Below is a small trained network, with its code and all its weights. Each question gives an input and a target symbol and asks what happens when units are switched off, that is, made to give their printed mean instead of their output.

import numpy as np


def w(rows, s, z=0):
    codes = np.array(rows[::2]) - 128.0
    scale = np.full(codes.shape[1], s)
    scale[-1] = z or s
    return codes * scale


def f(y):
    return np.maximum(y, 0)


def softmax(a):
    e = np.exp(a - a.max(-1, keepdims=True))
    return e / e.sum(-1, keepdims=True)


def log_softmax(a):
    a = a - a.max(-1, keepdims=True)
    return a - np.log(np.exp(a).sum(-1, keepdims=True))


def net(x, mask):
    ids = ['ΓΔΣΦΨΩαβεηλμπτ'.index(c) for c in x.split()]
    T = len(ids)
    res = E[ids] + P[:T]
    r = res
    for j in range(2):
        rows = slice(2 * j, 2 * j + 2)
        q, k, v = (r @ M[0][rows].T for M in (Q, K, V))
        z = softmax(np.where(np.tri(T) > 0, q @ k.T / 2**0.5, -1e9)) @ v
        o = O[0][rows]
        res = res + np.where(mask[j], z, o[:, -1]) @ o[:, :-1]
    y = f(res @ A[0][:, :-1].T + A[0][:, -1])
    res = res + np.where(mask[2:26], y, B[0][:, -1]) @ B[0][:, :-1]
    return log_softmax(res[-1] @ U[:, :-1].T + U[:, -1])


Q, K, V, O, A, B = {}, {}, {}, {}, {}, {}
E = w([
[183,209,157],'Γ',
[150,84,148],'Δ',
[113,160,191],'Σ',
[116,67,139],'Φ',
[206,46,69],'Ψ',
[94,91,178],'Ω',
[172,49,92],'α',
[164,112,149],'β',
[64,116,240],'ε',
[255,89,65],'η',
[87,66,155],'λ',
[186,47,84],'μ',
[121,44,121],'π',
[46,107,213],'τ',
],0.017)
P = w([
[110,201,116],'0',
[89,244,81],'1',
[169,119,148],'2',
[138,120,58],'3',
[99,235,100],'4',
[183,103,167],'5',
[145,98,67],'6',
[105,211,121],'7',
[202,89,181],'8',
[123,76,91],'9',
[114,205,131],'10',
[255,89,173],'11',
[96,41,115],'12',
],0.015)
Q[0] = w([
[173,86,179],'h0',
[59,84,140],'h0',
[157,153,144],'h1',
[150,254,119],'h1',
],0.016)
K[0] = w([
[255,174,186],'h0',
[194,138,126],'h0',
[117,144,30],'h1',
[26,141,119],'h1',
],0.0072)
V[0] = w([
[122,221,222],'h0',
[66,48,255],'h0',
[131,42,162],'h1',
[56,96,67],'h1',
],0.009)
O[0] = w([
[113,152,163,13],'h0',
[70,106,150,2],'h0',
[117,221,33,195],'h1',
[2,67,132,64],'h1',
],0.0098,0.0039)
A[0] = w([
[196,114,167,65],'n0',
[99,176,164,186],'n1',
[93,183,205,141],'n2',
[78,86,126,202],'n3',
[136,50,188,58],'n4',
[144,157,226,94],'n5',
[116,177,161,55],'n6',
[81,131,117,117],'n7',
[136,19,58,187],'n8',
[99,171,8,106],'n9',
[113,109,217,254],'n10',
[159,118,71,193],'n11',
[135,146,116,92],'n12',
[79,251,118,118],'n13',
[105,172,227,36],'n14',
[145,84,137,114],'n15',
[92,118,178,87],'n16',
[152,208,91,181],'n17',
[54,117,188,185],'n18',
[99,210,128,126],'n19',
[153,147,133,185],'n20',
[92,58,74,150],'n21',
[104,158,170,166],'n22',
[81,90,135,71],'n23',
],0.015,0.0058)
B[0] = w([
[158,76,110,187],'n0',
[112,2,114,151],'n1',
[148,57,189,155],'n2',
[97,137,82,153],'n3',
[218,120,85,144],'n4',
[137,186,202,151],'n5',
[128,163,182,135],'n6',
[142,111,220,139],'n7',
[85,128,233,250],'n8',
[177,218,82,191],'n9',
[93,201,31,169],'n10',
[55,117,97,235],'n11',
[129,118,129,135],'n12',
[160,80,119,151],'n13',
[109,100,199,147],'n14',
[133,25,139,157],'n15',
[45,111,140,140],'n16',
[159,159,69,186],'n17',
[146,218,86,159],'n18',
[167,78,169,143],'n19',
[112,119,85,171],'n20',
[36,176,192,174],'n21',
[155,113,116,147],'n22',
[108,98,98,136],'n23',
],0.0059,0.015)
U = w([
[244,30,206,110],'Γ',
[155,197,153,140],'Δ',
[151,151,232,73],'Σ',
[60,100,98,230],'Φ',
[113,187,51,34],'Ψ',
[84,69,154,89],'Ω',
[146,214,134,103],'α',
[225,179,193,254],'β',
[107,135,224,79],'ε',
[205,233,65,33],'η',
[2,29,51,213],'λ',
[135,202,108,116],'μ',
[69,198,136,174],'π',
[53,29,170,30],'τ',
],0.0085,0.0038)

Each question gives the input, a string of symbols that net reads in full, and the target symbol t.
The units are the heads (2 rows each of Q, K, V and O) and the neurons (one row each of A and B). Each row of codes is followed by its name. A weight is (code - 128) times the scale printed after its matrix; where a second scale follows, it is the last column's (O, A, B and U).
mask holds one flag per unit, heads first, then neurons. A switched-off unit (its flag False) gives its mean, the last column of its rows in O or B, instead of its output. The means were averaged over made-up inputs and are rounded, as every weight is.
A unit's drop is (log p(t) with every unit on - log p(t) with that unit switched off) / (log p(t) with every unit on - log p(t) with every unit switched off).
The circuit of an input: a set's keep is (log p(t) with only the set's units on - log p(t) with every unit switched off) / (log p(t) with every unit on - log p(t) with every unit switched off). Starting from the 12 units with the biggest drops (on a tie, the unit counted first), units are removed one at a time, each time the one whose removal leaves the highest keep (on an exact tie, the one counted first), for as long as the keep stays at least 0.8.
circuit, biggest first: the units of the circuit, biggest drop first
unit that matters most: the unit with the biggest drop
k most important neurons: the k neurons with the biggest drops, biggest first
drop when u is switched off: that unit's drop, to one decimal
input η η λ Ψ τ η λ, target η: circuit, biggest first -> [h1 h0]
input Σ π Φ π λ Γ Ψ π λ, target β: circuit, biggest first -> [h0 n11 h1]
input Φ λ Γ β λ Ψ Ω η η Δ, target η: circuit, biggest first -> [h1 n17]
input Σ ε λ λ η Ω, target Γ: circuit, biggest first -> [h1 n4]
input Σ λ π π, target π: 2 most important neurons -> [n9 n21]
input Ω β Δ λ Φ π λ λ π α λ η η, target η: circuit, biggest first -> [h1]
input Γ ε Φ, target β: 4 most important neurons -> [n5 n11 n10 n1]
input π Γ Ψ λ μ η β, target η: circuit, biggest first -> [h1 h0 n17]
input Γ Ψ ε, target β: circuit, biggest first -> [n18 n4 h1]
input η β α π η Δ π Ψ η η, target η: circuit, biggest first -> [h1 n9]
input Γ β η, target Γ: circuit, biggest first -> [h1 n0]
input Ψ η λ π η λ Φ μ Σ, target Γ: circuit, biggest first -> [n2 n4 h1]
input Ψ η Δ, target Γ: circuit, biggest first -> [h1 n0 n4]
input λ Σ η η π Ω, target Γ: unit that matters most -> h0
input η Φ η λ β Σ η Δ ε, target Γ: 2 most important neurons -> [n0 n9]
input π Φ Φ λ λ, target λ: 2 most important neurons -> [n1 n8]
input λ Σ π λ, target π: 2 most important neurons -> [n9 n21]
input Γ η Ψ Ψ Ψ λ η Γ τ, target β: 3 most important neurons -> [n10 n5 n11]
input μ μ η β λ η α, target η: 2 most important neurons -> [n9 n17]
input μ α λ μ μ Ω Σ η τ, target Γ: unit that matters most -> h0
input Φ η Ψ Φ η Φ, target Γ: drop when n9 is switched off -> 0.1
